Below is a small trained network, with its code and all its weights. Each question gives an input and a target symbol and asks what happens when units are switched off, that is, made to give their printed mean instead of their output.

import numpy as np


def w(rows, s, z=0):
    codes = np.array(rows[::2]) - 128.0
    scale = np.full(codes.shape[1], s)
    scale[-1] = z or s
    return codes * scale


def norm(h):
    return h / np.sqrt((h * h).mean(-1, keepdims=True) + 1e-5)


def f(y):
    return np.maximum(y, 0)


def softmax(a):
    e = np.exp(a - a.max(-1, keepdims=True))
    return e / e.sum(-1, keepdims=True)


def log_softmax(a):
    a = a - a.max(-1, keepdims=True)
    return a - np.log(np.exp(a).sum(-1, keepdims=True))


def net(x, mask):
    ids = ['αβδηπστω'.index(c) for c in x.split()]
    T = len(ids)
    res = E[ids] + P[:T]
    r = norm(res)
    for j in range(2):
        rows = slice(4 * j, 4 * j + 4)
        q, k, v = (r @ M[0][rows].T for M in (Q, K, V))
        z = softmax(np.where(np.tri(T) > 0, q @ k.T / 4**0.5, -1e9)) @ v
        o = O[0][rows]
        res = res + np.where(mask[j], z, o[:, -1]) @ o[:, :-1]
    y = f(norm(res) @ A[0][:, :-1].T + A[0][:, -1])
    res = res + np.where(mask[2:6], y, B[0][:, -1]) @ B[0][:, :-1]
    return log_softmax(norm(res)[-1] @ U[:, :-1].T + U[:, -1])


Q, K, V, O, A, B = {}, {}, {}, {}, {}, {}
E = w([
[138,93,144,52,149,112],'α',
[187,42,165,115,90,135],'β',
[221,151,169,24,225,128],'δ',
[103,103,183,74,223,158],'η',
[207,65,77,82,107,142],'π',
[127,110,208,99,138,146],'σ',
[92,112,189,66,150,194],'τ',
[93,135,172,49,124,5],'ω',
],0.016)
P = w([
[106,229,74,189,153,158],'0',
[152,110,168,132,120,175],'1',
[157,107,176,94,128,150],'2',
[144,119,160,45,174,97],'3',
[185,120,154,39,128,122],'4',
[150,96,141,67,176,106],'5',
[176,118,130,80,157,144],'6',
[137,62,153,113,170,91],'7',
[141,72,145,95,185,82],'8',
[122,37,139,69,199,30],'9',
[116,24,159,111,184,40],'10',
[112,6,152,119,182,49],'11',
[150,23,193,97,145,59],'12',
],0.012)
Q[0] = w([
[128,104,113,84,150,136],'h0',
[146,88,121,99,180,152],'h0',
[105,157,117,156,114,102],'h0',
[137,101,128,155,141,142],'h0',
[159,133,188,89,139,51],'h1',
[157,174,105,116,115,125],'h1',
[151,112,155,223,148,139],'h1',
[131,251,44,229,58,197],'h1',
],0.028)
K[0] = w([
[104,176,83,151,135,166],'h0',
[101,169,76,165,145,134],'h0',
[132,98,160,138,104,109],'h0',
[90,119,114,103,104,69],'h0',
[31,148,56,156,109,100],'h1',
[88,102,159,179,133,183],'h1',
[174,94,92,116,63,157],'h1',
[174,55,212,237,85,249],'h1',
],0.021)
V[0] = w([
[31,158,103,151,114,150],'h0',
[176,214,195,152,135,66],'h0',
[130,94,88,143,252,104],'h0',
[146,186,25,102,134,127],'h0',
[173,175,56,119,161,61],'h1',
[121,129,121,168,2,72],'h1',
[141,215,129,183,124,122],'h1',
[136,140,200,189,119,56],'h1',
],0.023)
O[0] = w([
[147,138,103,128,52,181,164],'h0',
[182,192,78,125,151,45,173],'h0',
[65,80,67,196,174,110,175],'h0',
[80,124,96,53,177,154,232],'h0',
[120,110,171,181,36,104,219],'h1',
[120,134,3,134,81,122,2],'h1',
[40,166,114,147,114,135,78],'h1',
[89,66,80,74,96,159,136],'h1',
],0.02,0.015)
A[0] = w([
[150,62,32,153,115,161,249],'n0',
[57,211,81,123,90,98,27],'n1',
[54,168,141,148,225,141,177],'n2',
[178,107,254,85,225,109,198],'n3',
],0.023,0.0015)
B[0] = w([
[135,188,199,201,159,125,162],'n0',
[52,144,243,144,129,107,151],'n1',
[254,201,189,68,139,143,175],'n2',
[75,97,253,190,79,54,252],'n3',
],0.017,0.033)
U = w([
[134,252,222,173,163,168,254],'α',
[109,59,171,172,89,64,234],'β',
[126,166,83,130,205,60,13],'δ',
[100,134,94,255,164,171,60],'η',
[52,103,125,78,161,177,30],'π',
[206,202,95,156,95,105,34],'σ',
[134,158,139,150,66,246,53],'τ',
[16,207,99,145,63,107,12],'ω',
],0.0089,0.0025)

Each question gives the input, a string of symbols that net reads in full, and the target symbol t.
The units are the heads (4 rows each of Q, K, V and O) and the neurons (one row each of A and B). Each row of codes is followed by its name. A weight is (code - 128) times the scale printed after its matrix; where a second scale follows, it is the last column's (O, A, B and U).
mask holds one flag per unit, heads first, then neurons. A switched-off unit (its flag False) gives its mean, the last column of its rows in O or B, instead of its output. The means were averaged over made-up inputs and are rounded, as every weight is.
A unit's drop is (log p(t) with every unit on - log p(t) with that unit switched off) / (log p(t) with every unit on - log p(t) with every unit switched off).
The circuit of an input: a set's keep is (log p(t) with only the set's units on - log p(t) with every unit switched off) / (log p(t) with every unit on - log p(t) with every unit switched off). Starting from all 6 units, units are removed one at a time, each time the one whose removal leaves the highest keep (on an exact tie, the one counted first), for as long as the keep stays at least 0.8.
circuit, biggest first: the units of the circuit, biggest drop first
k most important neurons: the k neurons with the biggest drops, biggest first
which heads matter: for each layer, one digit per head in row order, 1 if its drop is at least 0.15 and else 0, layers parted by /
drop when u is switched off: that unit's drop, to one decimal
input σ π β σ σ ω β α α α, target σ: which heads matter	11
input η δ α ω β τ, target η: which heads matter	11
input σ τ ω β β β η η, target σ: circuit, biggest first	h0, h1, n3
input η β τ σ τ α σ η β π ω, target η: most important neuron	n3
input π π δ ω β β, target π: which heads matter	11
input π ω α α, target π: circuit, biggest first	h1, h0
input π ω η β β β ω δ ω π η α π, target π: which heads matter	11
input δ τ π ω, target δ: circuit, biggest first	h0, h1, n3
input δ σ η β δ δ π π τ τ δ ω, target δ: circuit, biggest first	h1, n3, h0
input π σ ω β β η π β α σ τ, target π: circuit, biggest first	h1, n3
input η τ η π δ α η ω η σ η δ τ, target η: 2 most important neurons	n3, n0
input ω ω π α ω α α δ, target ω: circuit, biggest first	h1, n3
input ω σ η π π α ω β α ω ω ω, target ω: which heads matter	01
input π τ π β α β α ω η, target π: which heads matter	11
input π α β σ π ω η α π α π δ, target π: circuit, biggest first	h0, h1
input ω β σ α, target ω: circuit, biggest first	h1, n3
input π η σ σ ω τ, target π: circuit, biggest first	h0, h1, n3
input τ ω δ δ π, target τ: 3 most important neurons	n3, n0, n2
input δ α τ ω τ σ, target δ: 2 most important neurons	n3, n1
input η τ ω, target η: drop when n1 is switched off	0.1
input π ω ω ω, target π: drop when h0 is switched off	0.8
input ω β η π η, target ω: drop when n3 is switched off	0.2
input τ ω η α, target τ: drop when h1 is switched off	0.5
